Here is a tiny trained network, its code and every weight. The questions are about switching its units off for an input and a target symbol, where a switched-off unit gives its printed mean instead of its output.

import numpy as np


def w(rows, s, z=0):
    codes = np.array(rows[::2]) - 128.0
    scale = np.full(codes.shape[1], s)
    scale[-1] = z or s
    return codes * scale


def norm(h):
    return h / np.sqrt((h * h).mean(-1, keepdims=True) + 1e-5)


def f(y):
    return np.maximum(y, 0)


def softmax(a):
    e = np.exp(a - a.max(-1, keepdims=True))
    return e / e.sum(-1, keepdims=True)


def log_softmax(a):
    a = a - a.max(-1, keepdims=True)
    return a - np.log(np.exp(a).sum(-1, keepdims=True))


def net(x, mask):
    ids = ['αβγεζηθλμξπστφψω'.index(c) for c in x.split()]
    T = len(ids)
    res = E[ids] + P[:T]
    u = 0
    for l in range(2):
        q, k, v = (norm(res) @ M[l].T for M in (Q, K, V))
        z = softmax(np.where(np.tri(T) > 0, q @ k.T / 4**0.5, -1e9)) @ v
        res = res + np.where(mask[u], z, O[l][:, -1]) @ O[l][:, :-1]
        u += 1
        y = f(norm(res) @ A[l][:, :-1].T + A[l][:, -1])
        res = res + np.where(mask[u : u + 24], y, B[l][:, -1]) @ B[l][:, :-1]
        u += 24
    return log_softmax(norm(res)[-1] @ U[:, :-1].T + U[:, -1])


Q, K, V, O, A, B = {}, {}, {}, {}, {}, {}
E = w([
[125,150,248,112],'α',
[81,104,107,112],'β',
[77,117,112,127],'γ',
[147,112,166,144],'ε',
[154,109,178,153],'ζ',
[134,105,171,129],'η',
[138,122,219,112],'θ',
[83,85,107,123],'λ',
[84,76,85,134],'μ',
[91,62,100,153],'ξ',
[164,131,145,146],'π',
[99,71,127,135],'σ',
[163,196,55,89],'τ',
[143,108,181,89],'φ',
[154,144,66,241],'ψ',
[250,5,149,144],'ω',
],0.017)
P = w([
[54,171,160,134],'0',
[106,72,149,188],'1',
[139,77,128,168],'2',
[190,74,104,133],'3',
[227,63,86,115],'4',
[254,72,84,89],'5',
],0.0085)
Q[0] = w([
[157,163,189,39],'0.h0',
[110,2,92,198],'0.h0',
[174,136,153,123],'0.h0',
[157,219,195,157],'0.h0',
],0.0079)
K[0] = w([
[36,75,120,113],'0.h0',
[214,157,49,200],'0.h0',
[111,101,118,147],'0.h0',
[2,109,179,149],'0.h0',
],0.008)
V[0] = w([
[67,105,227,3],'0.h0',
[247,139,153,94],'0.h0',
[154,63,45,115],'0.h0',
[235,172,194,167],'0.h0',
],0.0033)
O[0] = w([
[103,118,116,3,3],'0.h0',
[108,144,63,149,95],'0.h0',
[75,75,145,165,153],'0.h0',
[161,150,49,152,139],'0.h0',
],0.0053,0.004)
A[0] = w([
[127,105,178,139,55],'0.n0',
[201,155,138,201,110],'0.n1',
[50,121,116,90,49],'0.n2',
[130,124,123,100,1],'0.n3',
[254,113,187,105,73],'0.n4',
[114,109,112,48,46],'0.n5',
[86,180,94,96,67],'0.n6',
[116,135,120,113,72],'0.n7',
[169,134,102,73,26],'0.n8',
[121,143,204,90,35],'0.n9',
[128,132,120,125,104],'0.n10',
[83,100,85,199,85],'0.n11',
[167,146,127,177,136],'0.n12',
[118,116,119,118,89],'0.n13',
[119,120,174,104,30],'0.n14',
[210,74,167,181,104],'0.n15',
[177,137,133,138,47],'0.n16',
[171,212,173,101,159],'0.n17',
[65,208,106,98,44],'0.n18',
[231,83,207,121,78],'0.n19',
[152,132,107,57,28],'0.n20',
[108,124,104,112,63],'0.n21',
[171,51,167,79,9],'0.n22',
[59,141,139,164,67],'0.n23',
],0.0075,0.0056)
B[0] = w([
[161,138,90,120,135],'0.n0',
[67,127,165,71,224],'0.n1',
[82,102,140,187,136],'0.n2',
[137,131,42,159,128],'0.n3',
[23,101,212,234,186],'0.n4',
[151,124,91,77,129],'0.n5',
[136,151,173,88,130],'0.n6',
[97,120,120,114,128],'0.n7',
[124,101,80,203,130],'0.n8',
[156,98,72,189,135],'0.n9',
[127,126,125,125,128],'0.n10',
[184,36,66,78,211],'0.n11',
[106,123,125,52,203],'0.n12',
[120,129,124,139,128],'0.n13',
[149,128,103,124,129],'0.n14',
[98,185,204,40,254],'0.n15',
[100,112,132,98,130],'0.n16',
[74,66,3,123,148],'0.n17',
[129,144,234,111,130],'0.n18',
[83,197,204,185,197],'0.n19',
[134,129,82,185,129],'0.n20',
[118,124,144,161,128],'0.n21',
[134,229,147,192,147],'0.n22',
[148,36,128,155,140],'0.n23',
],0.0048,0.0055)
Q[1] = w([
[44,249,167,108],'1.h0',
[151,114,122,128],'1.h0',
[170,137,98,189],'1.h0',
[227,101,36,70],'1.h0',
],0.014)
K[1] = w([
[4,130,133,139],'1.h0',
[170,117,126,120],'1.h0',
[191,106,178,132],'1.h0',
[218,97,116,161],'1.h0',
],0.018)
V[1] = w([
[154,89,88,248],'1.h0',
[74,42,116,63],'1.h0',
[168,77,146,50],'1.h0',
[187,98,210,145],'1.h0',
],0.015)
O[1] = w([
[63,76,127,184,250],'1.h0',
[95,177,101,76,140],'1.h0',
[125,96,143,6,82],'1.h0',
[122,100,232,108,142],'1.h0',
],0.016,0.013)
A[1] = w([
[88,170,130,148,146],'1.n0',
[206,89,49,168,185],'1.n1',
[141,47,67,98,163],'1.n2',
[108,161,63,127,176],'1.n3',
[102,188,129,59,114],'1.n4',
[163,67,183,137,4],'1.n5',
[130,144,145,131,113],'1.n6',
[193,137,146,107,148],'1.n7',
[147,167,181,140,125],'1.n8',
[182,63,175,139,12],'1.n9',
[221,144,101,135,130],'1.n10',
[82,126,128,147,88],'1.n11',
[71,114,212,82,94],'1.n12',
[165,206,172,151,10],'1.n13',
[140,178,101,79,42],'1.n14',
[112,156,94,135,141],'1.n15',
[187,122,160,164,146],'1.n16',
[96,131,96,139,52],'1.n17',
[252,118,197,101,22],'1.n18',
[176,190,151,101,42],'1.n19',
[82,120,49,134,2],'1.n20',
[184,155,159,178,227],'1.n21',
[119,164,104,107,51],'1.n22',
[161,173,171,176,120],'1.n23',
],0.015,0.0074)
B[1] = w([
[157,86,115,150,198],'1.n0',
[55,198,118,210,241],'1.n1',
[168,219,108,132,206],'1.n2',
[170,90,178,104,208],'1.n3',
[124,143,154,217,200],'1.n4',
[135,60,224,114,155],'1.n5',
[138,134,111,135,138],'1.n6',
[115,82,114,95,147],'1.n7',
[168,103,62,111,168],'1.n8',
[118,78,245,143,151],'1.n9',
[94,155,78,62,139],'1.n10',
[161,107,113,132,183],'1.n11',
[75,192,80,116,226],'1.n12',
[221,53,88,162,138],'1.n13',
[152,122,195,187,154],'1.n14',
[144,104,148,110,169],'1.n15',
[112,98,112,80,194],'1.n16',
[164,99,131,111,140],'1.n17',
[21,166,47,96,147],'1.n18',
[176,68,134,154,144],'1.n19',
[208,97,148,58,155],'1.n20',
[102,55,100,55,254],'1.n21',
[133,118,150,170,140],'1.n22',
[157,94,113,106,180],'1.n23',
],0.011,0.0069)
U = w([
[150,60,36,66,49],'α',
[143,94,102,58,118],'β',
[101,179,160,111,124],'γ',
[248,75,141,118,147],'ε',
[162,172,168,96,226],'ζ',
[179,170,211,154,156],'η',
[175,134,159,116,160],'θ',
[124,148,107,74,183],'λ',
[149,148,145,81,187],'μ',
[4,94,73,34,1],'ξ',
[98,166,162,130,43],'π',
[95,41,248,79,127],'σ',
[1,207,138,110,39],'τ',
[183,43,107,89,73],'φ',
[176,211,33,139,149],'ψ',
[80,75,93,225,154],'ω',
],0.011,0.0034)

Each question gives the input, a string of symbols that net reads in full, and the target symbol t.
The units are the heads (4 rows each of Q, K, V and O) and the neurons (one row each of A and B). Each row of codes is followed by its name. A weight is (code - 128) times the scale printed after its matrix; where a second scale follows, it is the last column's (O, A, B and U).
mask holds one flag per unit, layer by layer, with each layer's heads first. A switched-off unit (its flag False) gives its mean, the last column of its rows in O or B, instead of its output. The means were averaged over made-up inputs and are rounded, as every weight is.
A unit's drop is (log p(t) with every unit on - log p(t) with that unit switched off) / (log p(t) with every unit on - log p(t) with every unit switched off).
The circuit of an input: a set's keep is (log p(t) with only the set's units on - log p(t) with every unit switched off) / (log p(t) with every unit on - log p(t) with every unit switched off). Starting from the 12 units with the biggest drops (on a tie, the unit counted first), units are removed one at a time, each time the one whose removal leaves the highest keep (on an exact tie, the one counted first), for as long as the keep stays at least 0.8.
circuit, biggest first: the units of the circuit, biggest drop first
k most important neurons: the k neurons with the biggest drops, biggest first
top k neurons in layer l: the k neurons of layer l with the biggest drops, biggest first
drop of u: that unit's drop, to one decimal
input π γ ε, target ψ: circuit, biggest first	1.h0, 0.n17, 0.h0
input ζ γ γ ξ γ, target ξ: circuit, biggest first	1.h0
input σ ζ σ, target τ: circuit, biggest first	1.h0, 1.n12
input ψ τ ψ ξ ε, target σ: 4 most important neurons	0.n15, 0.n4, 0.n19, 0.n11
input γ ξ γ, target ξ: 2 most important neurons	0.n15, 0.n19
input ξ ψ ζ, target τ: circuit, biggest first	1.h0, 0.h0, 0.n15
input π ψ φ, target ψ: circuit, biggest first	1.h0, 0.n17, 0.h0
input ψ ξ γ τ ξ, target ψ: circuit, biggest first	1.h0, 1.n2
input π γ π ψ γ ζ, target ψ: 2 most important neurons	0.n17, 0.n15
input ζ π γ μ, target α: 2 most important neurons	1.n20, 0.n15
input π γ η, target ψ: circuit, biggest first	1.h0, 0.h0
input τ γ η σ, target τ: 4 most important neurons	0.n1, 0.n17, 0.n4, 0.n12
input ε π γ, target α: 2 most important neurons	0.n11, 1.n20
input λ ψ ψ π, target η: most important neuron	1.n4
input γ π ξ λ α, target ε: top 2 neurons in layer 0	0.n11, 0.n15
input ζ ξ θ γ τ γ, target ψ: 2 most important neurons	1.n1, 1.n2
input τ π ζ ξ π, target α: 2 most important neurons	0.n17, 1.n13
input ζ ψ τ β γ, target ψ: 2 most important neurons	1.n2, 0.n1
input τ λ λ, target ψ: 3 most important neurons	1.n1, 1.n2, 1.n21
input τ ε η ψ ζ, target α: most important neuron	0.n17
input σ ζ π μ, target α: top 3 neurons in layer 1	1.n20, 1.n3, 1.n12
input ε γ ω, target σ: drop of 1.h0	0.3
input λ ξ ε, target η: drop of 0.n2	0.1
